Small tables with named rows and columns. After each table, cells are looked up by row and column.

Table sor
,munanu,getok,zef,gebi,fogar,bakoruz,zov,luk,tepali,bebova
naze,33,115,134,60,122,101,163,61,126,122
lapok,134,80,107,117,71,100,88,167,66,116
midural,142,79,117,116,76,89,125,202,64,103
sunizut,141,78,118,115,74,87,123,202,64,99
sezos,30,115,134,60,120,98,163,63,126,122
gedevuv,134,82,107,119,72,101,90,165,64,117
nus,29,122,150,65,140,109,171,56,141,132
runo,63,106,106,62,128,98,182,91,108,77
fod,59,118,116,51,134,89,184,89,99,85
kuvak,152,87,108,103,87,83,113,206,53,94
demibip,30,114,133,60,123,97,161,61,125,121
vopize,30,115,135,63,120,99,162,61,122,121

luk of gedevuv: 165
gebi of fod: 51
fogar of naze: 122
tepali of vopize: 122
gebi of gedevuv: 119
fogar of lapok: 71
getok of sezos: 115
getok of demibip: 114
bakoruz of vopize: 99
getok of kuvak: 87
tepali of gedevuv: 64
fogar of demibip: 123
zef of runo: 106

vudun:
columns: netu, dezi, tuz, tal, goda, maf, ruv, kasume
misepe: [134, -2866, 987, -3716, -1583, -775, -800, -1960]
mas: [-5698, -3351, 5492, -8196, -7235, -1352, -3447, 8476]
ribigi: [-2808, -6867, -877, 1241, -4144, 1481, -2741, -427]
siz: [407, -3568, 1101, -1083, 724, -1486, 334, -2992]
tules: [403, -1733, -737, -343, -1189, -283, 941, -2384]
muk: [816, -1853, -696, -2434, -2724, -3397, 226, -2144]

What is the kasume of siz in vudun?
-2992
What is the netu of mas in vudun?
-5698
What is the tal of muk in vudun?
-2434
What is the tal of misepe in vudun?
-3716
What is the dezi of mas in vudun?
-3351
What is the goda of ribigi in vudun?
-4144
What is the ruv of siz in vudun?
334
What is the goda of siz in vudun?
724
What is the maf of ribigi in vudun?
1481

rikaz:
,kip,zik,puvag,lodid,meru
vanid,96,121,13,79,144
tif,91,51,136,71,214
furum,71,64,90,108,143
niz,69,131,26,84,134
nipinu,40,110,145,93,158
modev,48,118,127,80,53
tabogi,36,109,63,107,193
dusiz,61,212,13,81,43
fibov,163,103,69,147,112
vot,161,42,76,80,178
geviv,100,76,188,1,112
rut,155,49,106,72,167
zugagi,88,6,75,87,88

zugagi, kip: 88
vot, puvag: 76
rut, zik: 49
nipinu, lodid: 93
nipinu, puvag: 145
vot, zik: 42
furum, kip: 71
rut, lodid: 72
tabogi, puvag: 63
vot, lodid: 80
tabogi, meru: 193
tif, zik: 51
niz, zik: 131
nipinu, kip: 40
tabogi, lodid: 107
modev, puvag: 127
nipinu, zik: 110

bal
         rozu  peberu
boso      183     161
zudefen    82     252
mub        11     100

What is the rozu of zudefen in bal? 82
What is the rozu of boso in bal? 183
What is the rozu of mub in bal? 11
What is the peberu of zudefen in bal? 252
What is the peberu of mub in bal? 100
What is the peberu of boso in bal? 161

Table dol
fields: gaz, tizuz, tariri, vikubo, ber, zem, mor, nivi
naf: [-9.270, -13.242, 52.933, 44.029, 64.921, 57.731, 50.416, 22.350]
lisub: [4.981, 85.030, 80.126, 66.850, 30.090, 19.079, 42.850, 35.838]
pidez: [9.594, 51.597, 54.118, 23.352, 3.851, 6.568, 24.749, 10.832]
gegase: [22.301, 8.660, 53.019, -60.735, 13.777, -27.894, -21.516, 24.963]

What is the zem of naf in dol?
57.731
What is the mor of naf in dol?
50.416
What is the gaz of gegase in dol?
22.301
What is the zem of pidez in dol?
6.568
What is the vikubo of naf in dol?
44.029
What is the nivi of pidez in dol?
10.832
What is the tariri of gegase in dol?
53.019
What is the vikubo of lisub in dol?
66.850
What is the zem of gegase in dol?
-27.894
What is the tizuz of naf in dol?
-13.242
What is the mor of lisub in dol?
42.850
What is the nivi of naf in dol?
22.350
What is the tizuz of lisub in dol?
85.030
What is the tizuz of pidez in dol?
51.597
What is the tariri of pidez in dol?
54.118
What is the gaz of naf in dol?
-9.270
What is the vikubo of gegase in dol?
-60.735
What is the tariri of lisub in dol?
80.126

zud =
,fotiba,patapa,digev
sezagi,96,199,168
nav,110,208,143
buzelat,160,127,209
sisi,198,194,157
lugudi,116,170,182
dibu,48,144,246

fotiba of buzelat = 160
patapa of sezagi = 199
fotiba of lugudi = 116
patapa of dibu = 144
digev of nav = 143
patapa of nav = 208
digev of sezagi = 168
fotiba of dibu = 48
digev of sisi = 157
patapa of buzelat = 127
fotiba of sisi = 198
digev of dibu = 246
fotiba of sezagi = 96
patapa of lugudi = 170
digev of buzelat = 209

dur:
	dul	budazim	damabof	sas	ses
dobibo	60400	68414	95475	60045	60556
kepezi	57675	45977	56643	65275	54216
sefini	37810	45320	69414	50366	52535
sila	65391	40113	36764	45654	58040
tevavo	50283	55003	37059	62974	19346
rezot	33483	43254	16917	48689	78242

What is the dul of kepezi in dur?
57675
What is the sas of rezot in dur?
48689
What is the budazim of kepezi in dur?
45977
What is the damabof of sila in dur?
36764
What is the dul of rezot in dur?
33483
What is the ses of dobibo in dur?
60556
What is the dul of dobibo in dur?
60400
What is the damabof of kepezi in dur?
56643
What is the sas of kepezi in dur?
65275
What is the ses of tevavo in dur?
19346
What is the sas of tevavo in dur?
62974
What is the sas of dobibo in dur?
60045
What is the ses of sila in dur?
58040
What is the budazim of sefini in dur?
45320
What is the dul of tevavo in dur?
50283
What is the ses of rezot in dur?
78242
Which row has the largest ses? rezot

fameba =
         lomumu  das
vabizos      65  195
zan          77  226
ganit       115  143
vob          17   58
rulo        147   33
kod         112  164

lomumu of vabizos is 65
lomumu of ganit is 115
lomumu of kod is 112
lomumu of rulo is 147
das of zan is 226
lomumu of vob is 17
das of ganit is 143
lomumu of zan is 77
das of kod is 164
das of vob is 58
das of rulo is 33
das of vabizos is 195
Which row has the largest lomumu? rulo

nedusaf:
         dif  vem  leniz  vozu
rut      140  172    106   208
somalad  180  153     87   190
sesubi    99  192    184   107
bunuv     98  219    162    98
rinut    110  244    106   140
nekoz    123  241     80   142
zosu     137  129    162   191
febab    181  116    116   206
sur      169   53    221   143
tuv      124  173    183    55
merese   195   99    140   145
fas      192   91    137   167
vomi     114  186    187    64

zosu, leniz: 162
sur, vozu: 143
merese, vozu: 145
merese, dif: 195
rinut, vem: 244
vomi, dif: 114
rut, leniz: 106
sesubi, dif: 99
merese, vem: 99
somalad, vem: 153
somalad, dif: 180
nekoz, vem: 241
sesubi, vem: 192
bunuv, vem: 219
febab, vem: 116
zosu, vem: 129
zosu, dif: 137
bunuv, leniz: 162

